Here is a tiny trained network, its code and every weight. The questions are about switching its units off for an input and a class, where a switched-off unit gives its printed mean instead of its output.

import numpy as np


def w(rows, s, z=0):
    codes = np.array(rows[::2]) - 128.0
    scale = np.full(codes.shape[1], s)
    scale[-1] = z or s
    return codes * scale


def f(y):
    return np.maximum(y, 0)


def log_softmax(a):
    a = a - a.max(-1, keepdims=True)
    return a - np.log(np.exp(a).sum(-1, keepdims=True))


def net(x, mask):
    res = np.array(x, float).reshape(1, 7) / 4 @ E
    y = f(res @ A[0][:, :-1].T + A[0][:, -1])
    res = res + np.where(mask, y, B[0][:, -1]) @ B[0][:, :-1]
    return log_softmax(res[-1] @ U[:, :-1].T + U[:, -1])


A, B = {}, {}
E = w([
[140,115,178],'x0',
[17,70,36],'x1',
[136,210,97],'x2',
[78,237,162],'x3',
[175,165,214],'x4',
[2,150,145],'x5',
[80,56,181],'x6',
],0.0063)
A[0] = w([
[215,59,95,141],'neuron 0',
[140,88,95,253],'neuron 1',
[21,26,129,63],'neuron 2',
[145,186,201,167],'neuron 3',
[202,161,255,176],'neuron 4',
[103,232,40,95],'neuron 5',
[131,97,91,82],'neuron 6',
[56,90,162,137],'neuron 7',
[141,85,78,224],'neuron 8',
[25,117,151,201],'neuron 9',
],0.011,0.0046)
B[0] = w([
[27,106,145,195],'neuron 0',
[60,189,185,185],'neuron 1',
[219,173,127,193],'neuron 2',
[244,138,91,212],'neuron 3',
[177,136,188,255],'neuron 4',
[109,127,92,200],'neuron 5',
[130,144,161,141],'neuron 6',
[169,138,108,182],'neuron 7',
[51,184,179,179],'neuron 8',
[218,115,88,219],'neuron 9',
],0.011,0.0094)
U = w([
[8,170,151,218],'0',
[167,151,189,156],'1',
[5,135,182,3],'2',
[118,161,2,105],'3',
],0.01,0.003)

Each question gives the input, the list of numbers given to net, and the class t.
The units are the neurons (one row each of A and B). Each row of codes is followed by its name. A weight is (code - 128) times the scale printed after its matrix; where a second scale follows, it is the last column's (A, B and U).
mask holds one flag per neuron, in row order. A switched-off neuron (its flag False) gives its mean, the last column of its row in B, instead of its output. The means were averaged over made-up inputs and are rounded, as every weight is.
A unit's drop is (log p(t) with every unit on - log p(t) with that unit switched off) / (log p(t) with every unit on - log p(t) with every unit switched off).
The circuit of an input: a set's keep is (log p(t) with only the set's units on - log p(t) with every unit switched off) / (log p(t) with every unit on - log p(t) with every unit switched off). Starting from all 10 units, units are removed one at a time, each time the one whose removal leaves the highest keep (on an exact tie, the one counted first), for as long as the keep stays at least 0.8.
units of the circuit, in order: the units of the circuit, biggest drop first
unit that matters most: the unit with the biggest drop
k most important neurons: the k neurons with the biggest drops, biggest first
drop when u is switched off: that unit's drop, to one decimal
input [8,7,1,2,7,-6,-5], class 0: unit that matters most : neuron 9
input [-6,-1,4,-6,7,-6,4], class 2: units of the circuit, in order : neuron 0; neuron 9; neuron 2
input [-1,2,-8,4,-2,5,0], class 3: units of the circuit, in order : neuron 4; neuron 9
input [2,4,-6,5,-3,4,7], class 1: 2 most important neurons : neuron 2; neuron 5
input [-7,3,4,-6,-5,1,2], class 0: units of the circuit, in order : neuron 8; neuron 1
input [5,2,8,3,0,7,5], class 3: units of the circuit, in order : neuron 4; neuron 9
input [4,-3,-6,-5,3,-7,4], class 2: units of the circuit, in order : neuron 0; neuron 9
input [6,1,-5,-2,3,8,-8], class 3: units of the circuit, in order : neuron 4; neuron 8
input [-2,2,6,7,-4,-6,6], class 0: 2 most important neurons : neuron 3; neuron 2
input [-4,2,5,2,6,0,-3], class 3: 2 most important neurons : neuron 5; neuron 4
input [5,4,2,-3,1,2,-2], class 0: 2 most important neurons : neuron 3; neuron 4
input [0,-7,-7,-7,2,-7,3], class 2: drop when neuron 2 is switched off : 0.1
input [2,7,-4,-6,-5,8,4], class 1: drop when neuron 2 is switched off : 0.7
input [5,4,-1,6,2,4,8], class 1: unit that matters most : neuron 2
input [-6,-2,3,2,-3,5,5], class 3: drop when neuron 4 is switched off : 0.3
